Each row, then one of two labels for whether it has a hidden trait; a new part has new ones:
[-4 -2  1 -2  0  0 -1  4  1 -7  1 -2 -1  0  0 -1  8 -2  1  2  1  3  1 -2
 -1  1 -3 -1  0  0  0  0 -3 -1  3  1  5  0  0  0 -2 -1  1  0  1 -2  1  2
 -1  1  3  2 -1  0  1  0  0  1  0  0  5  0 -6  4 -3  2  2 -1] : [53]
[ -4  -2   1   1   1   1  -3  -9  12   5  -4   0  -3   0   0   4  -1   1
  -6  -7   4 -11   0   6   3   0   7  -1   0  -1   2   6   5  12  -9 -20
  -2  -2   1   0  -2  -4  -5   0   3   4 -11  -2  -1   0  18  10   2   2
  -9   0   7  -4   1  -3  44  -1  -7 -20   2  -2  -8   3] : [56]
[ -5  -2   1   1   1   1  -2  -7  10   1  -4  -1  -2   0   0   2   1   2
  -5  -4   3  -6   0   4   2  -2   5  -1   0   0   1   3   2  10  -5 -14
   2  -1   1   0  -1  -3  -3   0   2   1  -6  -1  -1   0  14   9   2   1
  -4   0   4  -1   0  -1  28  -1  -5 -14  -1  -4  -4   3] : [56]
[-2 -2  0 -2  0 -1  0  6  2 -5 -1 -2 -1  0  0 -1  6 -2  1  1 -1  0  1 -1
 -1  1 -2  1  0  0  0  1 -1 -2  2 -5  5  0  0  0 -2 -2  0  1  2 -2  0  1
  0  1  7  4 -1  1 -1  0  0 -2  0 -1  8  0 -5  2 -2  0  2  0] : [53]
[-5 -2  0 -1  1  0 -1  3  4 -3 -1 -1 -1  0  0 -1  4 -1 -1 -2  0  0  0  1
 -1 -1 -2 -1  0  0  0  1 -2  2  1 -2  3  0  0  0 -2 -1  0  0  2  0 -6  1
 -1  1  7  5  0  0  0  0  1  1  0 -1 16  0 -7 -6 -1  0 -2  1] : [56]
[ -4  -2   1   1   1   1  -2  -7  10   4  -4   0  -1   0  -1   2   0   2
  -6  -7   4  -9   0   5   2  -1   6  -1   0   0   1   3   4   9  -6 -18
   1  -1   1   0  -2  -4  -3   0   3   2  -5  -1  -1   0  15   6   2   1
  -5   0   6  -1   0  -3  37  -1  -7 -16   1  -5  -5   3] : [56]
[ -3  -3   1   0   1   1  -1  -5   8   4  -5   0  -3   0  -1   2   2   1
  -4  -7   4  -6   0   4   2  -2   8   0   0   0   1   4   3   8  -6 -19
   1  -2   1   0  -2  -4  -3   0   3   2  -6  -2  -1   0  13   8   1   1
  -6   0   6  -3   1  -3  26  -1  -6 -20   1  -5  -7   2] : [56]
[ -5  -2   1   0   1  -1  -1  -6   7   2  -4   0  -2   0   0   2   1   2
  -4  -6   4  -6   0   3   2  -1   6  -1   0   0   1   3   2   9  -4 -21
   2  -1   1   0  -2  -3  -2   0   2   1  -5  -1  -1   0  15   8   2   1
  -5   0   5  -2   0  -3  33  -1  -5 -14   0  -4  -5   2] : [56]
[ -4  -1   0  -4   0  -1   1  18  -6 -14   3  -3   1   0   0  -5  11  -5
   7  11  -7  13   0  -7  -3   3 -10   0   0   1  -1  -4 -10 -14  10  17
  10   2  -1   0  -1   2   4   1   0  -7  11   3   0   1  -8  -2  -4  -2
   7   0  -7   4  -1   5 -29   1  -1  18  -6   3  10  -2] : [53]
[ -1  -3   1   1   1   0  -3  -4  13   3  -6   0  -3   0   0   6  -2   2
  -8  -9   3 -13   1   8   4  -3   6  -1  -1  -2   2   6   6  12 -11 -25
  -3  -3   1   0  -3  -4  -5  -1   2   6 -18  -2  -1   0  21  10   4   3
 -10   1   9  -4   2  -6  51  -1 -11 -19   1  -1  -8   3] : [56]
[ -1  -2   0  -3   0  -1   0  11  -1 -11   0  -1   0   0   0  -2   8  -3
   3   3  -4   7   1  -3  -3   2  -6   1   0   0   0  -1  -6  -7   3   5
   9   1   0   0  -2  -1   3   1   0  -2   3   3   0   1  -2   2  -2   0
   2   0  -2   1   0   1  -5   1  -6   9  -3   3   6  -2] : [53]
[ -3  -2   0   1   1   1  -1  -8  10   4  -4   1  -2   0  -1   2  -3   3
  -4  -7   4 -10   0   6   2  -2   8   0   0   1   1   3   4  10  -8 -20
   0  -1   1   0  -2  -3  -3   0   2   3  -7  -3  -1   0  14   8   3   0
  -5   0   7  -1   1  -3  34   0  -6 -18   0  -3  -5   3] : [56]
[  0  -2   0   1   1   1  -1  -7   8   5  -4   1  -2   0  -1   2  -1   2
  -3  -9   5  -8   0   6   3  -2   8   1   0   0   2   4   5   5  -8 -18
   0  -2   1   0  -2  -4  -3   0   2   4  -8  -2  -1   0  16   8   3   1
  -6   0   7  -2   1  -4  29   0  -7 -18   1  -4  -7   3] : [56]
[ -9  -3   1  -1   1   0  -2  -4   7   0  -4  -2  -2   0   0   3   4   1
  -5  -7   4  -7   0   1   1  -2   4  -2   0   0   1   3   2  13  -2 -10
   3  -1   1   0  -2  -2  -3   0   3  -1  -7   1  -2   0  14   8  -1   2
  -6   0   4  -5   0  -3  35  -1  -9 -16   0  -4  -5   2] : [56]

New part:
[ -2   0  -9   0  -2  -2  -1   0  -1  -3   6  -3   0  -1   3   1  10   0
  -1   5   5  10  -1  10  -5  -5   1  -2  -2   0   0  23   3   4 -10  -1
   5   7   2 -13  -3   3   3   4  -1  -7   4   4   2   5   1   0  -5  -1
   2   0   9] : H
[ -3   3   7   1  -2   0   6   2   0  -3  -3  -3   0  -2   6   3   7  -1
   2   1   1   0  -1   7   8  -1   2 -10  -1   5  -1   7   1   8   0  -1
   6   4   2  -2  -1   3  -4   0  -3  -6   3   0   0   4  -1 -10  -3   1
  -2   2  17] : V
[  2   2  -2   2   0   0  -2   1  -1  -3   2  -1   0  -5   2   0   7  -1
   2   7   1   0  -2   7  -3  -1   1   0   1  -2  -1   3   0   4   0  -1
   3   5   2  -3   1   3  -6   2   2 -10  -2   0   0   1   2   0  -3  -1
   1   1   0] : H
[ -8   4   1   2   2  -2  -3   1   1   4   5   1   1  -3   2   2   5  -4
   3   0   1   0  -1   5  -4  -1   1   2   1  -1  -5  -5  -1   5 -14  -3
   3   5  -1   1  -2   1  -2   9  -1  -3   0  -2   2  -1   0  -2  -2   2
   2   5  19] : H
[ -7   3  -5   2  -2  -3  -2   0   0  -3   7  -3   0   2   2   4   7  -2
   3   8   4   1  -1   8  -4  -6   1  -3   0  -6  -2  15   2  10  -2  -2
   5   6   4 -17  -2   2  -4   3   2  -7  -2  -2   0  13   6  -1  -4   1
   7   1   4] : V
[-3  4  0  3 -1 -1 -2  0 -1 -2  8  1  1 -3  2  1  5 -3  2 -6  2  1 -2  7
 -2 -2  0  0  0 -5 -2  4  2  8  0 -2  6  5  5 -1 -2  2 -1  5 -1 -2 -5  0
  0  1  1 -2 -3  1  2  2  3] : H
[ -1   1  10   1   2   0  -3  -1   1  -4   2   2  -1   1   2  -2   1   1
   0  -8  -3   2  -5   3   2   3   4   5   1   6   2 -22   3   6   1   0
   6   2   8 -10 -10   3  -8  -7  19  -7   0  -4   1   3   8   4  -5  -2
   4  -1   0] : V
[  0   2  -8   3  -2  -2  -2  -3  -3   1  -1  -7   0  -4   2  -2  12  -1
   3   6   6   0   0  13   2  -5   0  -6  -3 -10   0  21   4  14  -5  -1
   5   8   6 -30  -4   4   5  20  -3  -9   3   3   1   4   2   0  -4  -1
   0  -2  10] : H
[-63   2   1  21 -12 -16  -4 -16  37  -3  -3  63  -1 -19   2   6 -36  -2
  -2 -19  -4  30  24   0  10   3   3  -4 -23   3  -7  -7  -2   2   5   6
  14   2  11  17  59  17  -5  -2 -63  14 -29  45 -28  10   5  -4  -1  50
 -16 -32  -2] : V
[-2 -1 -4  2  0  1 -3  1  4 -4 -2  3 -1 -3  3 -3  0  0 -1 -3 -4 -1 -5 -8
 11  3  3 -4  1 -1  1  2 -2  7  9  0  5  3  8 -5  0  4 -9 -7  1 -2 -3 -6
  2  1  3  2 -5 -6 -2  0  0] : H
[  2   2 -10   1  -2   0  -1   0  -1  -3   1  -4  -1  -2   3  -1  10   2
   2   7   4   0  -2  11  -3  -3   3   4  -1  -9   1  23   3   6  -4   5
   3   5   5 -16  -2   5   3  -6   0  -6   1   0   1   5   2   2  -9  -5
  -1  -1   8] : H
[ -5   4  -3   2   0   0  -2   1  -2   8  11 -15   1  -3   3   3  10  -2
   4   3   6  18  -1   6  -8  -5   0  11   1 -10  -2  13   9  12  -3  -2
   7   8   6  -4  -1   4  -7  11  -1  -8   1   7   3   3   1  -2  -4   3
   1   2  10] : V
[  0  -3  -6   1  -1   6  -2  -1   0  -1   3   0  -1  -2   2  -1   6   3
   1   5   1   1  -4   7  -1   0   2  -2  -1  -4   1  12   1  12  -1   0
   7   5   7 -10  -3   3  -6  -8   2   1   2  -3  -1   7   2   3  -7  -3
   0  -4   5] : H
[ -2  29 -16  12   4 -35   0  -9   0  -2  11   0   0  -2  -3   1  10  -1
  -3   8   4   1   1  37  18  14   1  63  -1 -14  -3 -17   0  37  -3  -5
  14   7   1   1  -1  -1   2  51  18  -2 -26 -11   8  17 -22   9  -5  -1
   9  23   8] : V
[-6  4 -1  3  2 -2 -2  1  4 -2  7 -1  1 -3  2  2  6 -3  2  1  2  1 -3  4
 -3 -1  0 -1  3 -4 -3  2  0  7  2 -2  5  5  1 -2 -3  3 -4 17  2 -7  0 -2
  2  0  0 -1 -2  1  3  2 15] : H
[ -3   3  -6   3  -5  -4   0  -2   0   2   7  -4   1  -3   3   0  12  -1
   5   8   7   2   4  19  -7  -6  -1  10  -3 -13  -3  19   9  18  -6  -2
   1   5   0 -19  -2   5  -2  13  -3  -7  15  12   2   5  -1   0  -6   2
   3   2  14] : H
[ -2  -1  -8   2  -2  -4  -1   1  -2  -2   5  -2   0  -2   2   1  15   0
   4   7   7   1  -2  16  -6  -6   1   9  -4 -11  -1  23   6  21  -5   1
   6   8   3 -17   1   3  -4   2  -6  -9  -2   8   4   3   0   0  -8  -2
   2   2  11] : H
[ -6  -1  -5   1  -1   0  -1  -1   0   4   3   0  -1  -3   5  -5   4   0
  -1   3   0   0  -2  14   1   1   7   8   0  -3   2  13   0   4  -1   0
  11   4   7  -8  -3   5  -4 -14   6  -6  -1  -9   1  10   3  -2  -5  -1
   0   0   4] : V
[-5  0 -3  1  0  1 -3  3  2 -3  3 -2  0 -3  2  0  5 -2  1  1  0  2 -1  7
  7  0  2 -3  0 -1 -1  0  0  5  1 -1  5  4  4 -1 -2  2 -4  1  6  0  0 -6
  0  6  2  4 -3 -1  1  2 -2] : H

New part:
[ -8 -20   8   6  10   0  -6 -24   8   4   2  12   1  17 -20   9 -24  -8
  21  11  33  -6  -2  -7  -9   7  -6  -4 -13] : Ml
[-19  20 -12   2  -2   2  23  16  21 -35 -36 -34  -7 -16  -5 -30   3  12
   8   3 -26  -2  62   8   3  22 -10   4   5] : Gt
[-35  20  13   6  14  -3  16  34   9 -12 -24 -11  -3 -16 -18 -20 -16   3
   5  -2 -38   2  38  22 -11  14   9   5  -5] : Ml
[-24   2  -5   2   7   9   3  -1 -15 -14 -11 -16   1  -1   0  -3 -14   3
  16   6   8  -5  10   7  -4  -5  10  -2 -11] : Ml
[-23 -12 -19 -12  -2  -2  18 -16   0 -44 -39 -12 -11  -2  -2 -17  12  14
  13 -10 -17  15  23 -15   5   1 -48   2  -9] : Gt
[-27  -1  14   3   9  -6   2  15  19  -2 -15   1  -5  -3 -20 -15 -17   1
   7  -9 -28   9  12   7  -9  17 -13   2 -10] : Ml
[-20   4   6   4   8  -8  12   7  20 -21 -28  -9  -9  -8 -23  -2 -17   2
  13  -2 -28   7  42   4 -12  28 -10   4  -9] : Ml
[-25  -6  -3  -7  -3  -1   6   6   1 -21 -22 -12  -9   2   1 -20  -2  13
   6 -14 -16  14  21  -3   6  -1 -43   5   0] : Gt
[-32  -5  25  -1  12 -12   1  13  24   4 -14  20  -7   1 -27 -19 -16  -3
   3 -13 -44  20   5   8 -13  13 -24   8 -14] : Ml
[-20 -10  20   8  17   1  -4   6  -3  13  -4  13   3   8 -26   3 -28 -10
  10   6   9  -5  -3   7 -14   4  14   0 -19] : Ml
[-28  15  -6   5   9   1  22  14  19 -33 -36 -30  -7 -16 -14 -21 -16  10
  13   3 -20  -5  53  10  -5  21  20   0   3] : Ml
[ 12  13 -20  -5  -9   7  -1  23 -11 -27   1 -17   1  -9  22 -22  20  11
 -11  -5 -17  -5  -2  14   9  -6  -6   2  16] : Gt
[-16  15 -27   3   7  17  10 -27 -35 -19 -14 -26   4 -16  17  24 -15   4
   7  20  52 -20   4  -9  -2 -18  57 -17 -12] : Ml
[-14 -13   7   7   9  -1   2 -10  43  -6  -4   3  -6   5 -32  -4 -20  -5
  18   1  -6  -4  25  -2 -11  29  -2   0 -20] : Ml
[ -7  -9  -2   2   4   6  -2 -13  -6  -6  -4  -6   1   6  -9   4 -17   1
  14  10  32  -6   2   0   2  -5  -2  -4 -13] : Ml
[-39  10   9  -2  13  -4  21  22 -10 -18 -25 -15  -4 -13  -6 -22   3   8
  -3  -8 -39  14  25  13  -1  -9 -17   3  -6] : Gt
[ -8   7   4   3   0  13 -18  13 -52  31  35   2  16   5  21  20  -6  -3
 -13   1  23  -3 -54  10   1 -45  29  -4  -2] : Ml
[-12  -9   2   3  11   3  -1 -21 -14  -7  -3  -1   3   2 -11  17 -31  -6
  13  16  50  -8   0  -6  -9  -9  26 -10 -19] : Ml
[-15   9  -6  -4   3   5  10  16  -7 -20 -15 -20  19 -10   5 -21   7  11
  -2  -4 -28   0  15  12   3  -9  -7   2   3] : Gt
[-23  -4   3   1   6  -2   9   3  19 -14 -24  -8  -6   2 -16 -16 -16   4
  15  -5 -23   3  26   3  -7  22  -2   2 -14] : Ml
[-17  11   1   4   8  12  -3  13 -54  19  16  -3  14  -5  14  19  -7  -3
  -9   7  29 -10 -32  17  -4 -37  42  -6  -3] : Ml
[-37   7  -7  -2   4   2  20  14  -8 -26 -26 -22  -2 -14   0 -21   0  10
   3  -4 -19   0  31  10  -1   0  -5  -1  -2] : Gt
[-31  -5  -5   2  18  11  11 -12 -43  -8  -8 -10   6  -8   5  12 -24  -1
   5  14  37  -7  -2   4 -10 -28  36  -9 -17] : Ml
[-21   4 -10  -1  11  14   8   1 -35 -13  -7 -14   6  -8  10   1  -5   4
   1  12  22  -9  -6   9  -3 -24  23  -6  -4] : Gt
[-13   2   0   1   7   9  -9  -3 -46  18  11  -5   9  -2  10  21 -18  -2
  -2   8  31  -2 -28   5  -4 -29  35  -8 -12] : Ml
[-17  12 -19  -7   6   4  18  19 -25 -37 -17 -15   1 -20  15 -16  12  11
  -4  -2 -19  -4  11  10   2 -16   0  -3   6] : Gt
[-29   6  -1  -2   7  -2  19   9   4 -31 -34 -23  -5 -12 -10 -20   1  12
   9  -9 -27  -5  44   5  -1   9 -14   3  -5] : Gt
[-28   6  -8   3  14  11   6  -6 -37  -2   2  -8   7  -5   1  19 -26  -1
   9  18  35 -11  -4   6  -9 -22  44  -9 -16] : Ml
[ -3   0  10   9   7   6 -15  -1  -7  25  20   6  11   7 -10  21 -34  -9
   6  15  34 -11 -10   4  -9  -9  39  -4 -13] : Ml
[-18   9   3   3   4  -5  12  16  20 -15 -29 -17  -7  -9 -16 -21  -7   7
   8  -4 -27   7  45  10  -4  19 -17   7  -4] : Ml
[-16   3  -9   3   6  12   6 -18 -48   3   4 -14   6  -7   8  31 -24  -1
   2  12  40 -10 -17  -4  -4 -29  60 -14 -15] : Ml
[-11 -10  10   9   9   4  -5   3  16   7   3   4   1   6 -25  -3 -23  -7
  18   6   7  -6   3   5 -11  15   5  -1 -14] : Ml
[-31  32  -2   2  19   8  14  42 -30 -16  -5 -11   9 -31  14 -10  -3   3
 -16   3 -20 -14   6  34  -7 -23  46  -3   8] : Gt
[-35   1   3  -4   3  -3  12  14  -3 -22 -23 -13  -8  -2  -8 -18   3  11
   7  -8 -34  14  27   2   1   3 -30   4  -6] : Gt
[-33  11  -1   7  13   9  10  14  -1 -15 -18 -17   1 -15 -13 -14 -26   3
   8   5  -5  -8  22  15  -9   3  28  -2 -15] : Ml
[-35   6  13   1  11  -6  10  23   7  -2 -44  -7  -6  -8 -15 -23  -8   5
   3  -8 -41  11  37  15  -6  13 -15   8  -5] : Ml
[-34  -1  -5  -2  16   7   9 -10 -53  -7  -8 -11   5  -7   8  19 -14   1
   3  13  31  -3 -13   1  -6 -32  -1  -9 -14] : Ml
[-31  -5   6   2  14   6   2  -1 -40  -4  -4  -2   4  -1  -7   5 -19   0
   8   4  17   0   1   9  -9 -16  -2  -4 -16] : Ml
[-25  12  10   4  13  -5  16  25  -2 -12 -25 -13  -4 -11 -18 -22  -6   4
   5  -1 -38   9  34  16 -10  19  -6   7  -4] : Ml
[-19  -2   9   3   6  -2   2   3  28  -6 -17   0  -6   0 -23 -14 -18   0
  13  -3 -21   3  22   7  -9  26  -4   6 -15] : Ml
[-38  20  -4   0  11   4  22  27  -9 -32 -28 -25  -2 -21   1 -24   2   9
  -1  -1 -26  -3  39  20  -1  -2  10   0   2] : Gt
[-41  15  -8  -1  20  15  21   8 -63  -7 -11  -9  10 -20  18  12  -5  -1
  -5  13  37 -16 -10  16  -9 -38  48 -10  -5] : Gt
[-21  25 -13   0  13  15  14  21 -45 -15  -6 -18   9 -21  22   2   4   2
 -13  11  26 -17   1  21  -4 -29  51  -9   3] : Gt
[-18  -9   2  -3   4   5  -6  -3 -34   4   0  -1   5   8   5   4 -11   3
   3   1  14   5 -18   3  -1 -25  -8  -2  -9] : Gt
[ -7   7  -3   5   7  10  -3  -3 -24   9  12  -9   8  -4   2  20 -33  -3
   3  15  43 -11 -15   2  -6 -22  53  -9 -15] : Ml
[-20  23  -8   1  10   8  12  33 -20 -16 -12 -22   7 -19  13 -13   7   7
 -12   1 -19 -11   5  25  -2 -17  23  -2   8] : Gt
